Below is a small trained network, with its code and all its weights. Each question gives an input and a target symbol and asks what happens when units are switched off, that is, made to give their printed mean instead of their output.

import numpy as np


def w(rows, s, z=0):
    codes = np.array(rows[::2]) - 128.0
    scale = np.full(codes.shape[1], s)
    scale[-1] = z or s
    return codes * scale


def f(y):
    return y / 2 * (1 + np.tanh(0.7978845608 * (y + 0.044715 * y**3)))


def softmax(a):
    e = np.exp(a - a.max(-1, keepdims=True))
    return e / e.sum(-1, keepdims=True)


def log_softmax(a):
    a = a - a.max(-1, keepdims=True)
    return a - np.log(np.exp(a).sum(-1, keepdims=True))


def net(x, mask):
    ids = ['αβγζθτφψ'.index(c) for c in x.split()]
    T = len(ids)
    res = E[ids] + P[:T]
    u = 0
    for l in range(2):
        r = res
        for j in range(3):
            rows = slice(3 * j, 3 * j + 3)
            q, k, v = (r @ M[l][rows].T for M in (Q, K, V))
            z = softmax(np.where(np.tri(T) > 0, q @ k.T / 3**0.5, -1e9)) @ v
            o = O[l][rows]
            res = res + np.where(mask[u + j], z, o[:, -1]) @ o[:, :-1]
        u += 3
        y = f(res @ A[l][:, :-1].T + A[l][:, -1])
        res = res + np.where(mask[u : u + 8], y, B[l][:, -1]) @ B[l][:, :-1]
        u += 8
    return log_softmax(res[-1] @ U[:, :-1].T + U[:, -1])


Q, K, V, O, A, B = {}, {}, {}, {}, {}, {}
E = w([
[42,89,201,177],'α',
[192,91,116,75],'β',
[40,176,122,59],'γ',
[168,64,183,225],'ζ',
[196,62,115,55],'θ',
[125,66,68,176],'τ',
[59,210,68,147],'φ',
[69,156,244,186],'ψ',
],0.011)
P = w([
[3,159,6,159],'0',
[139,135,183,77],'1',
[131,135,169,98],'2',
[130,148,166,109],'3',
[132,151,150,108],'4',
[131,147,158,114],'5',
[134,158,140,123],'6',
[137,158,143,126],'7',
],0.006)
Q[0] = w([
[182,84,158,74],'0.h0',
[106,136,140,151],'0.h0',
[210,50,186,137],'0.h0',
[65,199,101,88],'0.h1',
[63,220,102,202],'0.h1',
[55,199,105,65],'0.h1',
[146,52,76,105],'0.h2',
[202,37,143,124],'0.h2',
[67,255,135,60],'0.h2',
],0.0088)
K[0] = w([
[184,30,145,82],'0.h0',
[86,113,124,166],'0.h0',
[153,25,187,121],'0.h0',
[63,231,100,81],'0.h1',
[22,234,114,176],'0.h1',
[53,254,74,39],'0.h1',
[192,129,94,5],'0.h2',
[234,81,204,42],'0.h2',
[10,193,90,173],'0.h2',
],0.0075)
V[0] = w([
[164,153,61,213],'0.h0',
[21,95,145,180],'0.h0',
[47,146,137,101],'0.h0',
[161,103,205,202],'0.h1',
[93,168,254,168],'0.h1',
[120,144,198,133],'0.h1',
[176,48,159,38],'0.h2',
[213,94,113,56],'0.h2',
[103,176,47,215],'0.h2',
],0.0067)
O[0] = w([
[135,77,176,92,88],'0.h0',
[63,106,47,170,238],'0.h0',
[117,137,73,129,247],'0.h0',
[119,127,174,253,31],'0.h1',
[76,171,131,229,151],'0.h1',
[83,179,120,241,127],'0.h1',
[222,196,122,168,23],'0.h2',
[209,157,168,112,5],'0.h2',
[80,28,121,61,204],'0.h2',
],0.0058,0.0028)
A[0] = w([
[144,15,108,115,192],'0.n0',
[140,77,184,173,109],'0.n1',
[136,98,115,123,119],'0.n2',
[159,100,130,193,193],'0.n3',
[124,237,132,74,18],'0.n4',
[80,93,180,133,218],'0.n5',
[104,110,90,43,5],'0.n6',
[107,1,130,131,71],'0.n7',
],0.0092,0.002)
B[0] = w([
[171,61,151,143,173],'0.n0',
[164,215,147,143,152],'0.n1',
[189,110,85,159,130],'0.n2',
[224,163,100,208,159],'0.n3',
[74,114,94,138,152],'0.n4',
[78,81,135,249,215],'0.n5',
[178,144,27,134,254],'0.n6',
[167,31,129,254,185],'0.n7',
],0.0068,0.0053)
Q[1] = w([
[170,94,195,159],'1.h0',
[103,123,67,121],'1.h0',
[57,110,80,135],'1.h0',
[199,85,175,132],'1.h1',
[128,79,113,97],'1.h1',
[61,167,118,52],'1.h1',
[78,141,126,164],'1.h2',
[105,123,254,144],'1.h2',
[181,122,175,174],'1.h2',
],0.0089)
K[1] = w([
[179,160,228,154],'1.h0',
[93,118,84,136],'1.h0',
[31,107,64,177],'1.h0',
[254,95,153,94],'1.h1',
[154,184,140,93],'1.h1',
[51,142,76,110],'1.h1',
[110,96,122,176],'1.h2',
[57,198,203,182],'1.h2',
[173,228,210,100],'1.h2',
],0.0088)
V[1] = w([
[144,141,62,106],'1.h0',
[104,245,159,70],'1.h0',
[167,124,112,41],'1.h0',
[164,115,3,56],'1.h1',
[122,83,89,181],'1.h1',
[144,149,32,139],'1.h1',
[83,86,74,229],'1.h2',
[61,212,197,152],'1.h2',
[116,194,48,35],'1.h2',
],0.0057)
O[1] = w([
[129,186,88,151,151],'1.h0',
[16,120,113,120,30],'1.h0',
[96,165,148,177,78],'1.h0',
[114,212,151,144,160],'1.h1',
[111,131,119,64,196],'1.h1',
[163,212,144,65,177],'1.h1',
[189,165,222,146,254],'1.h2',
[131,115,126,1,69],'1.h2',
[165,146,25,122,98],'1.h2',
],0.0054,0.0093)
A[1] = w([
[181,68,178,80,133],'1.n0',
[170,173,116,56,216],'1.n1',
[201,167,62,24,118],'1.n2',
[220,160,56,175,111],'1.n3',
[182,77,215,232,15],'1.n4',
[58,88,112,64,162],'1.n5',
[2,114,171,149,229],'1.n6',
[71,44,139,211,3],'1.n7',
],0.0065,0.0026)
B[1] = w([
[144,135,48,102,170],'1.n0',
[169,116,183,86,175],'1.n1',
[165,154,254,68,197],'1.n2',
[157,54,130,98,226],'1.n3',
[65,225,75,115,254],'1.n4',
[62,115,67,104,135],'1.n5',
[76,77,176,139,191],'1.n6',
[140,196,167,65,176],'1.n7',
],0.0068,0.0072)
U = w([
[67,106,214,145,165],'α',
[229,103,205,55,135],'β',
[168,239,145,235,33],'γ',
[86,140,74,130,100],'ζ',
[114,253,83,53,40],'θ',
[172,43,55,205,255],'τ',
[97,37,99,50,152],'φ',
[67,138,52,148,123],'ψ',
],0.0052,0.0037)

Each question gives the input, a string of symbols that net reads in full, and the target symbol t.
The units are the heads (3 rows each of Q, K, V and O) and the neurons (one row each of A and B). Each row of codes is followed by its name. A weight is (code - 128) times the scale printed after its matrix; where a second scale follows, it is the last column's (O, A, B and U).
mask holds one flag per unit, layer by layer, with each layer's heads first. A switched-off unit (its flag False) gives its mean, the last column of its rows in O or B, instead of its output. The means were averaged over made-up inputs and are rounded, as every weight is.
A unit's drop is (log p(t) with every unit on - log p(t) with that unit switched off) / (log p(t) with every unit on - log p(t) with every unit switched off).
unit that matters most: the unit with the biggest drop
k most important neurons: the k neurons with the biggest drops, biggest first
top k neurons in layer l: the k neurons of layer l with the biggest drops, biggest first
which heads matter: for each layer, one digit per head in row order, 1 if its drop is at least 0.15 and else 0, layers parted by /
drop when u is switched off: that unit's drop, to one decimal
input β θ θ γ, target ψ: unit that matters most -> 1.h2
input ζ β τ φ, target α: which heads matter -> 001 / 001
input γ γ φ ζ ψ ζ, target γ: which heads matter -> 010 / 000
input γ φ α τ φ ψ ζ, target γ: which heads matter -> 011 / 000
input τ θ β ψ, target α: 2 most important neurons -> (0.n6, 1.n6)
input φ β τ γ γ γ, target τ: 3 most important neurons -> (0.n7, 0.n6, 0.n0)
input ψ φ ψ τ γ α γ, target φ: which heads matter -> 011 / 110
input φ γ β φ, target τ: 2 most important neurons -> (0.n7, 0.n6)
input α φ γ τ φ, target β: 3 most important neurons -> (0.n7, 0.n5, 1.n4)
input τ θ θ γ φ, target γ: 3 most important neurons -> (0.n7, 0.n0, 0.n6)
input φ γ τ γ φ ζ γ φ, target τ: top 3 neurons in layer 0 -> (0.n7, 0.n0, 0.n6)
input ψ α φ ψ γ φ, target φ: top 2 neurons in layer 0 -> (0.n5, 0.n6)
input ψ φ ζ ζ φ γ, target φ: top 2 neurons in layer 1 -> (1.n5, 1.n4)
input τ ψ γ α ψ φ γ, target γ: 3 most important neurons -> (0.n7, 0.n6, 0.n0)
input α φ γ ζ τ α γ γ, target β: top 2 neurons in layer 0 -> (0.n7, 0.n5)
input ζ φ γ, target α: top 3 neurons in layer 0 -> (0.n7, 0.n0, 0.n3)
input α τ ζ γ γ, target β: top 3 neurons in layer 0 -> (0.n7, 0.n5, 0.n6)
input ζ φ γ ψ θ φ γ, target α: top 2 neurons in layer 0 -> (0.n7, 0.n0)
input ζ γ τ β β φ, target α: top neuron in layer 0 -> (0.n7)
input γ γ ζ φ, target θ: drop when 1.h1 is switched off -> 0.6
input γ ψ θ ζ ψ β γ, target θ: drop when 0.h2 is switched off -> -0.1
input τ τ τ θ ψ φ γ, target γ: drop when 0.n7 is switched off -> 0.5
input γ β φ γ γ θ τ φ, target θ: drop when 0.n7 is switched off -> 0.2
